Below are the code and all the weights of a small trained network. Each question names an input and a target symbol and asks about switching units off, where a switched-off unit gives its printed mean instead of its output.

import numpy as np


def w(rows, s, z=0):
    codes = np.array(rows[::2]) - 128.0
    scale = np.full(codes.shape[1], s)
    scale[-1] = z or s
    return codes * scale


def f(y):
    return np.maximum(y, 0)


def softmax(a):
    e = np.exp(a - a.max(-1, keepdims=True))
    return e / e.sum(-1, keepdims=True)


def log_softmax(a):
    a = a - a.max(-1, keepdims=True)
    return a - np.log(np.exp(a).sum(-1, keepdims=True))


def net(x, mask):
    ids = ['ΔΘΛΠΦΨαβγεζημσ'.index(c) for c in x.split()]
    T = len(ids)
    res = E[ids] + P[:T]
    r = res
    for j in range(2):
        rows = slice(3 * j, 3 * j + 3)
        q, k, v = (r @ M[0][rows].T for M in (Q, K, V))
        z = softmax(np.where(np.tri(T) > 0, q @ k.T / 3**0.5, -1e9)) @ v
        o = O[0][rows]
        res = res + np.where(mask[j], z, o[:, -1]) @ o[:, :-1]
    y = f(res @ A[0][:, :-1].T + A[0][:, -1])
    res = res + np.where(mask[2:6], y, B[0][:, -1]) @ B[0][:, :-1]
    return log_softmax(res[-1] @ U[:, :-1].T + U[:, -1])


Q, K, V, O, A, B = {}, {}, {}, {}, {}, {}
E = w([
[115,174,78,202,108,127,137],'Δ',
[154,194,159,138,126,73,149],'Θ',
[168,164,88,198,106,105,164],'Λ',
[80,109,104,87,40,109,82],'Π',
[164,123,161,104,134,134,161],'Φ',
[160,254,130,175,111,100,79],'Ψ',
[160,194,104,180,102,125,118],'α',
[240,158,56,95,99,86,127],'β',
[122,201,107,195,92,51,180],'γ',
[101,125,174,125,219,137,136],'ε',
[184,55,123,162,138,100,86],'ζ',
[208,96,148,53,98,65,116],'η',
[184,185,91,197,108,133,130],'μ',
[162,119,163,109,134,132,157],'σ',
],0.013)
P = w([
[202,188,245,48,59,148,252],'0',
[190,217,233,153,87,92,174],'1',
[172,202,199,168,124,84,132],'2',
[147,185,165,178,130,81,114],'3',
[130,169,133,172,138,76,100],'4',
[115,166,100,172,158,64,79],'5',
[102,145,70,172,163,57,75],'6',
[90,123,52,173,154,49,78],'7',
[91,108,25,173,157,50,74],'8',
[93,81,17,178,123,48,71],'9',
[90,98,10,185,117,67,70],'10',
],0.0038)
Q[0] = w([
[96,185,117,166,152,74,96],'head 1',
[69,34,206,29,196,203,107],'head 1',
[172,110,115,118,88,153,154],'head 1',
[146,80,207,71,133,205,141],'head 2',
[103,37,169,49,159,200,111],'head 2',
[168,252,112,210,105,55,160],'head 2',
],0.011)
K[0] = w([
[203,181,22,145,73,71,132],'head 1',
[133,111,255,149,62,150,137],'head 1',
[72,109,134,102,193,153,118],'head 1',
[145,214,193,172,105,202,224],'head 2',
[105,190,195,156,162,205,209],'head 2',
[173,71,42,108,70,36,37],'head 2',
],0.0091)
V[0] = w([
[106,52,123,70,156,162,119],'head 1',
[73,116,128,147,140,94,112],'head 1',
[160,137,118,139,108,120,167],'head 1',
[226,207,65,73,84,76,145],'head 2',
[201,112,105,254,172,113,142],'head 2',
[228,39,152,41,108,92,106],'head 2',
],0.0081)
O[0] = w([
[159,166,110,85,139,146,180,3],'head 1',
[100,141,181,104,150,74,142,121],'head 1',
[123,93,105,159,101,112,132,168],'head 1',
[171,254,106,58,147,68,143,192],'head 2',
[216,119,181,172,194,129,189,190],'head 2',
[155,70,80,110,189,47,68,135],'head 2',
],0.009,0.007)
A[0] = w([
[45,112,122,233,128,254,142,102],'neuron 1',
[101,123,218,75,143,98,251,250],'neuron 2',
[187,234,155,57,124,60,142,208],'neuron 3',
[156,182,225,29,170,164,113,242],'neuron 4',
],0.0068,0.0024)
B[0] = w([
[77,63,2,214,159,220,134,166],'neuron 1',
[60,93,177,65,141,53,174,190],'neuron 2',
[84,147,80,152,144,188,156,254],'neuron 3',
[193,138,236,62,136,93,35,179],'neuron 4',
],0.0089,0.0075)
U = w([
[95,84,58,165,130,234,179,204],'Δ',
[135,135,207,6,157,61,130,215],'Θ',
[165,126,121,137,120,145,174,73],'Λ',
[72,117,111,128,2,118,55,252],'Π',
[130,121,124,122,113,130,131,50],'Φ',
[142,189,170,145,104,172,64,69],'Ψ',
[153,140,130,144,99,170,124,125],'α',
[148,163,62,101,181,159,164,51],'β',
[85,149,143,134,90,95,205,51],'γ',
[139,128,125,123,117,132,130,55],'ε',
[186,80,182,186,178,70,81,227],'ζ',
[46,114,81,122,211,107,80,57],'η',
[181,137,127,145,116,179,152,131],'μ',
[129,124,125,127,118,143,127,52],'σ',
],0.0085,0.0036)

Each question gives the input, a string of symbols that net reads in full, and the target symbol t.
The units are the heads (3 rows each of Q, K, V and O) and the neurons (one row each of A and B). Each row of codes is followed by its name. A weight is (code - 128) times the scale printed after its matrix; where a second scale follows, it is the last column's (O, A, B and U).
mask holds one flag per unit, heads first, then neurons. A switched-off unit (its flag False) gives its mean, the last column of its rows in O or B, instead of its output. The means were averaged over made-up inputs and are rounded, as every weight is.
A unit's drop is (log p(t) with every unit on - log p(t) with that unit switched off) / (log p(t) with every unit on - log p(t) with every unit switched off).
The circuit of an input: a set's keep is (log p(t) with only the set's units on - log p(t) with every unit switched off) / (log p(t) with every unit on - log p(t) with every unit switched off). Starting from all 6 units, units are removed one at a time, each time the one whose removal leaves the highest keep (on an exact tie, the one counted first), for as long as the keep stays at least 0.8.
circuit, biggest first: the units of the circuit, biggest drop first
unit that matters most: the unit with the biggest drop
k most important neurons: the k neurons with the biggest drops, biggest first
heads that matter: for each layer, one digit per head in row order, 1 if its drop is at least 0.15 and else 0, layers parted by /
drop when u is switched off: that unit's drop, to one decimal
input ζ ε ζ Λ, target ζ: unit that matters most : head 2
input ε ε Ψ γ Ψ μ η Δ ζ Ψ Δ, target ζ: circuit, biggest first : head 2; neuron 3
input ε ε γ σ, target Θ: heads that matter : 10
input γ γ γ Ψ Φ, target Θ: heads that matter : 01
input α ζ Ψ γ ζ σ σ ε Φ, target Θ: heads that matter : 10
input ζ ε η ε ε γ ε Θ, target η: 2 most important neurons : neuron 3; neuron 4
input μ γ γ ε γ, target γ: circuit, biggest first : head 2; neuron 2
input Π ε η β, target β: circuit, biggest first : head 2; neuron 3
input μ Ψ σ γ Ψ, target Ψ: circuit, biggest first : head 2; neuron 4; neuron 2
input μ ε γ γ β β β Δ Δ, target β: circuit, biggest first : head 2; neuron 3
input Π Ψ γ Ψ ζ ε, target Θ: 3 most important neurons : neuron 4; neuron 2; neuron 3
input γ Ψ ε ε ε γ β ε Δ σ Θ, target β: circuit, biggest first : neuron 3; head 2
input Λ ε ε ζ μ η Δ, target η: drop when head 2 is switched off : 1.3
input ε γ Π Λ Ψ Δ ε μ ζ ε μ, target ζ: circuit, biggest first : head 2
input ε γ Δ, target Δ: drop when head 2 is switched off : 1.0
input γ ε ε Ψ, target Ψ: drop when head 2 is switched off : 0.8
input Π γ ε, target Θ: drop when neuron 4 is switched off : 0.4
input γ ε ε η Ψ, target η: 2 most important neurons : neuron 3; neuron 4
